Below is a small trained network, with its code and all its weights. Each question gives an input and a target symbol and asks what happens when units are switched off, that is, made to give their printed mean instead of their output.

import numpy as np


def w(rows, s, z=0):
    codes = np.array(rows[::2]) - 128.0
    scale = np.full(codes.shape[1], s)
    scale[-1] = z or s
    return codes * scale


def norm(h):
    return h / np.sqrt((h * h).mean(-1, keepdims=True) + 1e-5)


def f(y):
    return np.maximum(y, 0)


def softmax(a):
    e = np.exp(a - a.max(-1, keepdims=True))
    return e / e.sum(-1, keepdims=True)


def log_softmax(a):
    a = a - a.max(-1, keepdims=True)
    return a - np.log(np.exp(a).sum(-1, keepdims=True))


def net(x, mask):
    ids = ['αβδεζθλξτφω'.index(c) for c in x.split()]
    T = len(ids)
    res = E[ids] + P[:T]
    r = norm(res)
    for j in range(3):
        rows = slice(2 * j, 2 * j + 2)
        q, k, v = (r @ M[0][rows].T for M in (Q, K, V))
        z = softmax(np.where(np.tri(T) > 0, q @ k.T / 2**0.5, -1e9)) @ v
        o = O[0][rows]
        res = res + np.where(mask[j], z, o[:, -1]) @ o[:, :-1]
    y = f(norm(res) @ A[0][:, :-1].T + A[0][:, -1])
    res = res + np.where(mask[3:19], y, B[0][:, -1]) @ B[0][:, :-1]
    return log_softmax(norm(res)[-1] @ U[:, :-1].T + U[:, -1])


Q, K, V, O, A, B = {}, {}, {}, {}, {}, {}
E = w([
[157,164,119,185],'α',
[190,161,122,122],'β',
[169,140,159,47],'δ',
[126,208,179,116],'ε',
[155,111,103,206],'ζ',
[125,125,102,234],'θ',
[126,65,169,122],'λ',
[156,136,254,92],'ξ',
[87,116,47,160],'τ',
[96,120,81,187],'φ',
[73,127,49,126],'ω',
],0.0082)
P = w([
[166,125,210,252],'0',
[168,138,153,199],'1',
[155,154,110,155],'2',
[150,159,84,137],'3',
[157,173,45,102],'4',
[155,183,22,86],'5',
],0.0026)
Q[0] = w([
[48,49,85,97],'h1',
[76,106,115,213],'h1',
[136,253,27,216],'h2',
[87,144,143,162],'h2',
[168,117,135,128],'h3',
[143,175,156,95],'h3',
],0.029)
K[0] = w([
[32,41,74,65],'h1',
[80,83,117,228],'h1',
[156,250,83,143],'h2',
[108,141,155,191],'h2',
[168,164,124,154],'h3',
[146,198,118,122],'h3',
],0.024)
V[0] = w([
[113,79,123,119],'h1',
[126,100,155,196],'h1',
[110,239,168,136],'h2',
[87,119,103,172],'h2',
[210,101,89,117],'h3',
[137,9,128,116],'h3',
],0.012)
O[0] = w([
[134,190,145,123,68],'h1',
[118,136,76,81,224],'h1',
[135,255,100,193,254],'h2',
[122,62,162,147,145],'h2',
[146,99,56,124,163],'h3',
[221,103,156,121,61],'h3',
],0.0078,0.0049)
A[0] = w([
[142,116,152,101,108],'n1',
[215,95,205,87,72],'n2',
[66,170,166,57,35],'n3',
[156,106,184,246,148],'n4',
[145,145,183,126,43],'n5',
[143,159,159,93,82],'n6',
[154,156,114,144,80],'n7',
[149,104,127,101,101],'n8',
[38,111,157,108,91],'n9',
[148,167,102,106,124],'n10',
[103,97,107,194,98],'n11',
[71,106,127,128,5],'n12',
[156,112,164,63,101],'n13',
[144,126,223,67,154],'n14',
[38,151,124,103,108],'n15',
[192,120,113,113,110],'n16',
],0.012,0.0031)
B[0] = w([
[150,127,123,164,144],'n1',
[178,128,104,253,182],'n2',
[115,170,165,198,155],'n3',
[123,157,194,153,199],'n4',
[147,160,167,129,133],'n5',
[138,112,160,92,140],'n6',
[100,102,128,156,211],'n7',
[141,96,128,113,162],'n8',
[98,175,61,124,173],'n9',
[101,75,134,133,233],'n10',
[123,114,192,104,253],'n11',
[63,145,112,97,153],'n12',
[134,76,102,168,159],'n13',
[163,143,184,217,166],'n14',
[153,75,95,137,215],'n15',
[124,86,83,130,176],'n16',
],0.026,0.004)
U = w([
[85,108,164,175,253],'α',
[116,101,39,131,135],'β',
[141,90,83,97,51],'δ',
[129,245,86,154,91],'ε',
[192,75,164,54,106],'ζ',
[143,150,194,96,49],'θ',
[240,134,117,170,79],'λ',
[158,182,185,131,42],'ξ',
[107,144,137,61,74],'τ',
[90,162,166,74,65],'φ',
[103,183,92,57,110],'ω',
],0.013,0.0068)

Each question gives the input, a string of symbols that net reads in full, and the target symbol t.
The units are the heads (2 rows each of Q, K, V and O) and the neurons (one row each of A and B). Each row of codes is followed by its name. A weight is (code - 128) times the scale printed after its matrix; where a second scale follows, it is the last column's (O, A, B and U).
mask holds one flag per unit, heads first, then neurons. A switched-off unit (its flag False) gives its mean, the last column of its rows in O or B, instead of its output. The means were averaged over made-up inputs and are rounded, as every weight is.
A unit's drop is (log p(t) with every unit on - log p(t) with that unit switched off) / (log p(t) with every unit on - log p(t) with every unit switched off).
The circuit of an input: a set's keep is (log p(t) with only the set's units on - log p(t) with every unit switched off) / (log p(t) with every unit on - log p(t) with every unit switched off). Starting from the 12 units with the biggest drops (on a tie, the unit counted first), units are removed one at a time, each time the one whose removal leaves the highest keep (on an exact tie, the one counted first), for as long as the keep stays at least 0.8.
units of the circuit, in order: the units of the circuit, biggest drop first
most important unit: the unit with the biggest drop
k most important neurons: the k neurons with the biggest drops, biggest first
which heads matter: for each layer, one digit per head in row order, 1 if its drop is at least 0.15 and else 0, layers parted by /
drop when u is switched off: that unit's drop, to one decimal
input θ β ζ ζ, target β: units of the circuit, in order -> [h1 n4 n14]
input β λ ζ ζ, target β: units of the circuit, in order -> [h1 n14 n3]
input θ ω α ε, target ε: most important unit -> h3
input λ ξ ω τ, target λ: units of the circuit, in order -> [h3 h2 n2]
input α ζ ζ α, target β: 3 most important neurons -> [n4 n14 n3]
input ζ θ ω ζ ε θ, target ε: which heads matter -> 010
input ζ ξ β θ, target β: units of the circuit, in order -> [h1 n4]
input λ λ ξ, target λ: units of the circuit, in order -> [h2 n2]
input φ φ β ξ, target β: which heads matter -> 001
input α ω α, target β: 3 most important neurons -> [n4 n15 n14]
input ζ ζ φ ζ ε δ, target ε: units of the circuit, in order -> [h3 n9]
input λ ζ ω ζ θ, target λ: 2 most important neurons -> [n2 n10]
input α φ β φ, target β: 2 most important neurons -> [n4 n11]
input ζ δ τ ε ω, target ε: units of the circuit, in order -> [h2]
input λ ζ φ, target λ: drop when h2 is switched off -> 0.5
input τ ζ τ δ β ξ, target β: drop when h3 is switched off -> 1.4
input φ θ λ θ δ, target λ: drop when h2 is switched off -> 1.3
input ζ φ δ ζ, target ζ: drop when h2 is switched off -> 0.7
